Below is a small trained network, with its code and all its weights. Each question gives an input and a class and asks what happens when units are switched off, that is, made to give their printed mean instead of their output.

import numpy as np


def w(rows, s, z=0):
    codes = np.array(rows[::2]) - 128.0
    scale = np.full(codes.shape[1], s)
    scale[-1] = z or s
    return codes * scale


def f(y):
    return np.maximum(y, 0)


def log_softmax(a):
    a = a - a.max(-1, keepdims=True)
    return a - np.log(np.exp(a).sum(-1, keepdims=True))


def net(x, mask):
    res = np.array(x, float).reshape(1, 8) / 4 @ E
    y = f(res @ A[0][:, :-1].T + A[0][:, -1])
    res = res + np.where(mask, y, B[0][:, -1]) @ B[0][:, :-1]
    return log_softmax(res[-1] @ U[:, :-1].T + U[:, -1])


A, B = {}, {}
E = w([
[65,87,130,101,129,147,1,174,125,168],'x0',
[97,51,177,160,90,43,181,187,116,109],'x1',
[131,108,100,162,108,83,118,122,143,105],'x2',
[60,58,49,110,225,142,197,82,138,152],'x3',
[89,131,165,127,122,139,128,126,81,115],'x4',
[178,128,108,103,119,20,109,33,152,191],'x5',
[141,116,117,135,131,126,122,140,129,105],'x6',
[141,104,17,82,56,113,146,143,91,166],'x7',
],0.0092)
A[0] = w([
[112,120,81,64,42,125,122,104,91,149,108],'neuron 0',
[116,49,191,113,110,56,181,175,120,121,83],'neuron 1',
[145,123,184,185,166,153,93,81,137,177,208],'neuron 2',
[52,94,82,104,176,130,149,116,161,79,45],'neuron 3',
[181,191,149,156,43,114,73,190,137,113,15],'neuron 4',
[123,207,182,147,43,123,104,138,118,97,82],'neuron 5',
[151,96,175,161,186,97,89,75,92,90,151],'neuron 6',
[71,109,103,129,180,94,1,209,112,192,65],'neuron 7',
[73,165,96,188,113,215,161,194,120,65,7],'neuron 8',
],0.0093,0.0018)
B[0] = w([
[183,128,110,76,51,192,162,218,189,114,213],'neuron 0',
[86,181,74,177,125,161,54,128,67,38,241],'neuron 1',
[169,92,97,185,108,225,88,91,207,159,203],'neuron 2',
[61,167,182,34,171,124,105,111,154,215,198],'neuron 3',
[82,154,166,54,181,97,112,124,97,112,242],'neuron 4',
[114,110,126,81,165,62,113,154,173,104,227],'neuron 5',
[136,126,139,136,33,137,144,163,192,122,193],'neuron 6',
[216,188,147,185,140,122,210,87,91,140,255],'neuron 7',
[178,112,161,177,25,2,45,117,125,150,227],'neuron 8',
],0.0082,0.0095)
U = w([
[62,150,188,2,214,64,93,135,144,164,57],'0',
[165,121,178,133,67,79,119,122,144,180,77],'1',
[199,208,183,157,150,114,192,127,81,138,146],'2',
[126,88,179,105,52,207,141,191,216,106,107],'3',
[121,165,101,111,165,187,57,132,110,71,157],'4',
[175,52,172,86,151,137,106,133,125,110,251],'5',
],0.0077,0.0029)

Each question gives the input, the list of numbers given to net, and the class t.
The units are the neurons (one row each of A and B). Each row of codes is followed by its name. A weight is (code - 128) times the scale printed after its matrix; where a second scale follows, it is the last column's (A, B and U).
mask holds one flag per neuron, in row order. A switched-off neuron (its flag False) gives its mean, the last column of its row in B, instead of its output. The means were averaged over made-up inputs and are rounded, as every weight is.
A unit's drop is (log p(t) with every unit on - log p(t) with that unit switched off) / (log p(t) with every unit on - log p(t) with every unit switched off).
The circuit of an input: a set's keep is (log p(t) with only the set's units on - log p(t) with every unit switched off) / (log p(t) with every unit on - log p(t) with every unit switched off). Starting from all 9 units, units are removed one at a time, each time the one whose removal leaves the highest keep (on an exact tie, the one counted first), for as long as the keep stays at least 0.8.
circuit, biggest first: the units of the circuit, biggest drop first
unit that matters most: the unit with the biggest drop
top k neurons: the k neurons with the biggest drops, biggest first
drop of u: that unit's drop, to one decimal
input [1,3,7,7,4,-4,-1,-1], class 0: circuit, biggest first	(neuron 3)
input [7,-2,8,-2,-8,-8,8,1], class 1: top 2 neurons	(neuron 8; neuron 1)
input [-4,-4,1,-6,-5,-7,7,3], class 1: top 3 neurons	(neuron 8; neuron 3; neuron 1)
input [0,-2,-2,5,7,-8,1,-3], class 1: top 3 neurons	(neuron 8; neuron 4; neuron 5)
input [2,2,-4,5,-3,5,2,-8], class 3: circuit, biggest first	(neuron 6; neuron 2)
input [8,-2,7,3,4,8,-2,-4], class 1: circuit, biggest first	(neuron 6; neuron 7)
input [-6,-7,2,5,0,8,-4,-5], class 1: circuit, biggest first	(neuron 6; neuron 2)
input [-7,-2,-5,7,3,2,2,-6], class 0: top 3 neurons	(neuron 3; neuron 7; neuron 0)
input [-2,6,2,-1,1,5,2,6], class 3: top 4 neurons	(neuron 0; neuron 7; neuron 8; neuron 4)
input [0,-2,-3,-3,-3,1,4,-5], class 3: circuit, biggest first	(neuron 2; neuron 7)
input [-2,0,4,-7,7,3,2,-2], class 0: circuit, biggest first	(neuron 4; neuron 5)
input [4,-4,1,0,-7,-8,6,3], class 1: top 2 neurons	(neuron 8; neuron 1)
input [7,-6,1,-6,-6,0,-6,-7], class 2: top 4 neurons	(neuron 7; neuron 1; neuron 3; neuron 0)
input [-7,1,-7,-8,-8,7,0,3], class 0: top 3 neurons	(neuron 4; neuron 7; neuron 5)
input [-4,1,-7,-4,5,2,7,4], class 5: circuit, biggest first	(neuron 7; neuron 6)
input [7,0,-2,4,3,3,-5,3], class 2: unit that matters most	neuron 7
input [-7,-8,-6,8,-5,4,-8,-2], class 0: top 3 neurons	(neuron 3; neuron 7; neuron 1)
input [5,-2,5,6,0,-6,-4,1], class 0: top 2 neurons	(neuron 3; neuron 2)
input [8,3,-6,-6,1,0,7,3], class 2: top 2 neurons	(neuron 7; neuron 3)
input [-4,-4,-7,0,-3,3,5,5], class 3: circuit, biggest first	(neuron 7; neuron 0)
input [5,4,4,4,3,-1,-3,-8], class 3: unit that matters most	neuron 6
input [1,0,-6,5,7,0,2,8], class 3: drop of neuron 3	-0.1
